Below is a small trained network, with its code and all its weights. Each question gives an input and a class and asks what happens when units are switched off, that is, made to give their printed mean instead of their output.

import numpy as np


def w(rows, s, z=0):
    codes = np.array(rows[::2]) - 128.0
    scale = np.full(codes.shape[1], s)
    scale[-1] = z or s
    return codes * scale


def norm(h):
    return h / np.sqrt((h * h).mean(-1, keepdims=True) + 1e-5)


def f(y):
    return np.maximum(y, 0)


def log_softmax(a):
    a = a - a.max(-1, keepdims=True)
    return a - np.log(np.exp(a).sum(-1, keepdims=True))


def net(x, mask):
    res = np.array(x, float).reshape(1, 8) / 4 @ E
    u = 0
    for l in range(4):
        y = f(norm(res) @ A[l][:, :-1].T + A[l][:, -1])
        res = res + np.where(mask[u : u + 8], y, B[l][:, -1]) @ B[l][:, :-1]
        u += 8
    return log_softmax(norm(res)[-1] @ U[:, :-1].T + U[:, -1])


A, B = {}, {}
E = w([
[128,127,136,137,131,134,125,139],'x0',
[129,122,127,122,124,127,124,123],'x1',
[127,135,125,134,135,129,133,132],'x2',
[187,104,109,202,169,8,60,97],'x3',
[136,77,57,191,73,155,165,148],'x4',
[128,130,129,132,130,129,129,131],'x5',
[130,125,127,122,124,127,125,130],'x6',
[111,11,118,78,203,109,183,160],'x7',
],0.015)
A[0] = w([
[151,174,217,67,195,117,114,99,215],'0.n1',
[106,120,137,136,123,115,147,118,74],'0.n2',
[123,172,125,104,81,132,142,148,35],'0.n3',
[68,73,147,63,147,136,213,178,105],'0.n4',
[138,155,125,122,179,133,154,139,74],'0.n5',
[120,98,137,102,111,143,82,117,38],'0.n6',
[183,17,119,119,255,131,164,110,1],'0.n7',
[117,176,154,91,55,198,161,133,149],'0.n8',
],0.0091,0.0057)
B[0] = w([
[115,178,115,66,176,141,54,142,246],'0.n1',
[158,124,120,119,121,136,106,163,128],'0.n2',
[102,133,170,126,103,67,156,140,149],'0.n3',
[201,129,158,120,174,233,142,18,254],'0.n4',
[130,133,88,100,112,135,100,119,136],'0.n5',
[101,140,149,85,130,117,154,106,128],'0.n6',
[2,123,140,134,83,45,119,197,214],'0.n7',
[4,160,133,149,100,33,151,183,254],'0.n8',
],0.008,0.0078)
A[1] = w([
[161,51,90,218,30,150,202,125,205],'1.n1',
[254,139,90,177,83,150,134,93,1],'1.n2',
[86,215,92,100,114,212,177,162,98],'1.n3',
[134,48,30,218,25,176,190,153,52],'1.n4',
[156,85,134,89,131,126,155,78,115],'1.n5',
[240,163,109,197,116,84,37,108,111],'1.n6',
[133,75,115,59,165,213,162,153,92],'1.n7',
[184,87,122,107,133,198,146,135,84],'1.n8',
],0.0091,0.0078)
B[1] = w([
[188,91,34,205,54,146,206,152,254],'1.n1',
[121,86,121,214,92,173,49,55,146],'1.n2',
[114,57,122,116,133,19,91,178,231],'1.n3',
[83,205,209,2,224,119,28,121,210],'1.n4',
[87,147,196,143,65,129,112,201,150],'1.n5',
[169,154,151,175,116,213,90,43,227],'1.n6',
[203,153,143,123,178,196,179,31,203],'1.n7',
[145,158,186,116,158,117,229,148,149],'1.n8',
],0.0088,0.008)
A[2] = w([
[172,98,194,99,160,75,164,87,6],'2.n1',
[74,199,106,83,58,107,133,194,56],'2.n2',
[123,59,91,117,160,47,107,153,134],'2.n3',
[142,44,87,221,30,133,227,120,204],'2.n4',
[197,128,125,74,159,192,160,138,45],'2.n5',
[186,19,93,141,231,2,116,149,127],'2.n6',
[122,143,100,100,121,142,86,144,43],'2.n7',
[153,153,90,93,86,132,113,183,3],'2.n8',
],0.0093,0.0046)
B[2] = w([
[92,146,157,127,86,161,92,120,148],'2.n1',
[72,102,105,138,85,63,58,204,204],'2.n2',
[66,182,135,129,75,117,107,133,185],'2.n3',
[209,108,16,172,41,166,151,202,255],'2.n4',
[112,71,112,36,150,124,177,121,174],'2.n5',
[10,240,147,106,2,155,111,244,214],'2.n6',
[137,124,131,150,116,99,156,144,133],'2.n7',
[95,110,121,171,93,113,129,162,136],'2.n8',
],0.0084,0.0083)
A[3] = w([
[127,108,83,198,94,84,160,122,105],'3.n1',
[75,144,198,82,145,115,138,153,88],'3.n2',
[110,119,128,163,102,135,163,112,117],'3.n3',
[111,38,190,76,248,124,137,34,3],'3.n4',
[76,164,193,128,143,92,40,94,96],'3.n5',
[232,151,140,169,146,163,80,25,110],'3.n6',
[192,70,82,140,130,181,204,127,68],'3.n7',
[108,163,156,75,186,88,126,76,132],'3.n8',
],0.012,0.0069)
B[3] = w([
[133,126,116,117,97,254,102,152,207],'3.n1',
[92,128,148,134,99,138,90,75,222],'3.n2',
[154,76,111,169,130,112,115,142,161],'3.n3',
[148,140,66,118,152,231,76,177,204],'3.n4',
[81,114,196,131,140,40,228,88,254],'3.n5',
[198,113,134,99,238,117,152,93,238],'3.n6',
[136,88,172,116,152,5,130,76,204],'3.n7',
[135,114,63,171,117,177,98,194,216],'3.n8',
],0.014,0.0077)
U = w([
[43,180,191,104,120,70,99,117,254],'0',
[126,128,76,163,51,136,132,212,192],'1',
[172,178,176,128,251,80,123,63,49],'2',
[232,109,92,190,129,163,94,75,86],'3',
[109,128,128,58,211,218,113,133,70],'4',
[182,50,105,102,154,114,236,122,49],'5',
],0.023,0.0025)

Each question gives the input, the list of numbers given to net, and the class t.
The units are the neurons (one row each of A and B). Each row of codes is followed by its name. A weight is (code - 128) times the scale printed after its matrix; where a second scale follows, it is the last column's (A, B and U).
mask holds one flag per neuron, layer by layer. A switched-off neuron (its flag False) gives its mean, the last column of its row in B, instead of its output. The means were averaged over made-up inputs and are rounded, as every weight is.
A unit's drop is (log p(t) with every unit on - log p(t) with that unit switched off) / (log p(t) with every unit on - log p(t) with every unit switched off).
The circuit of an input: a set's keep is (log p(t) with only the set's units on - log p(t) with every unit switched off) / (log p(t) with every unit on - log p(t) with every unit switched off). Starting from the 12 units with the biggest drops (on a tie, the unit counted first), units are removed one at a time, each time the one whose removal leaves the highest keep (on an exact tie, the one counted first), for as long as the keep stays at least 0.8.
units of the circuit, in order: the units of the circuit, biggest drop first
unit that matters most: the unit with the biggest drop
top k neurons: the k neurons with the biggest drops, biggest first
top k neurons in layer l: the k neurons of layer l with the biggest drops, biggest first
drop of u: that unit's drop, to one decimal
input [-3,2,6,-7,-8,-8,0,-1], class 0: unit that matters most : 0.n8
input [-7,4,2,1,7,-6,-7,-1], class 3: top 3 neurons : (1.n1 0.n8 0.n7)
input [-5,5,6,-5,1,3,7,4], class 5: top 2 neurons : (0.n1 1.n4)
input [-2,1,-2,4,8,2,-3,0], class 3: top 2 neurons : (1.n1 0.n8)
input [-5,6,7,0,-1,-5,-6,8], class 4: top 4 neurons : (0.n4 1.n7 0.n8 1.n3)
input [-2,3,8,1,8,5,0,7], class 1: top 3 neurons : (0.n7 1.n1 2.n6)
input [7,-8,-6,7,0,-1,4,-4], class 2: top 2 neurons : (1.n1 3.n6)
input [3,6,-2,-1,6,5,4,3], class 5: top 2 neurons : (1.n1 1.n4)
input [-2,-4,5,1,-8,-8,4,8], class 0: top 2 neurons in layer 3 : (3.n5 3.n2)
input [7,2,7,1,1,1,-4,-1], class 3: top 2 neurons : (0.n1 1.n1)
input [-5,8,-3,0,-6,3,4,1], class 4: top 2 neurons : (0.n8 1.n3)
input [-8,-1,-6,1,-8,8,-1,-4], class 2: top 2 neurons : (0.n7 0.n8)
input [2,8,-3,-5,0,-3,6,-7], class 0: top 2 neurons : (1.n1 2.n4)
input [1,0,7,1,4,-2,-5,5], class 1: top 2 neurons : (0.n7 1.n1)
input [4,8,5,2,-6,7,5,8], class 0: units of the circuit, in order : (2.n6)
input [-1,3,5,1,0,-3,4,1], class 0: top 2 neurons : (1.n1 2.n4)
input [1,-5,-3,-7,2,-1,3,1], class 5: top 2 neurons in layer 0 : (0.n4 0.n7)
input [2,-6,-2,3,1,-2,-7,6], class 1: top 2 neurons : (0.n1 1.n4)
input [8,0,-6,2,3,-2,-4,-2], class 3: drop of 1.n1 : 1.5
input [-6,-1,7,-5,-3,3,3,0], class 0: units of the circuit, in order : (0.n8)
input [-7,-4,5,2,6,5,-3,-2], class 3: drop of 1.n1 : 2.1
input [3,4,-3,2,0,-7,-2,7], class 0: drop of 3.n1 : 0.0
input [5,-8,-2,-8,2,2,6,2], class 5: drop of 0.n4 : 0.5
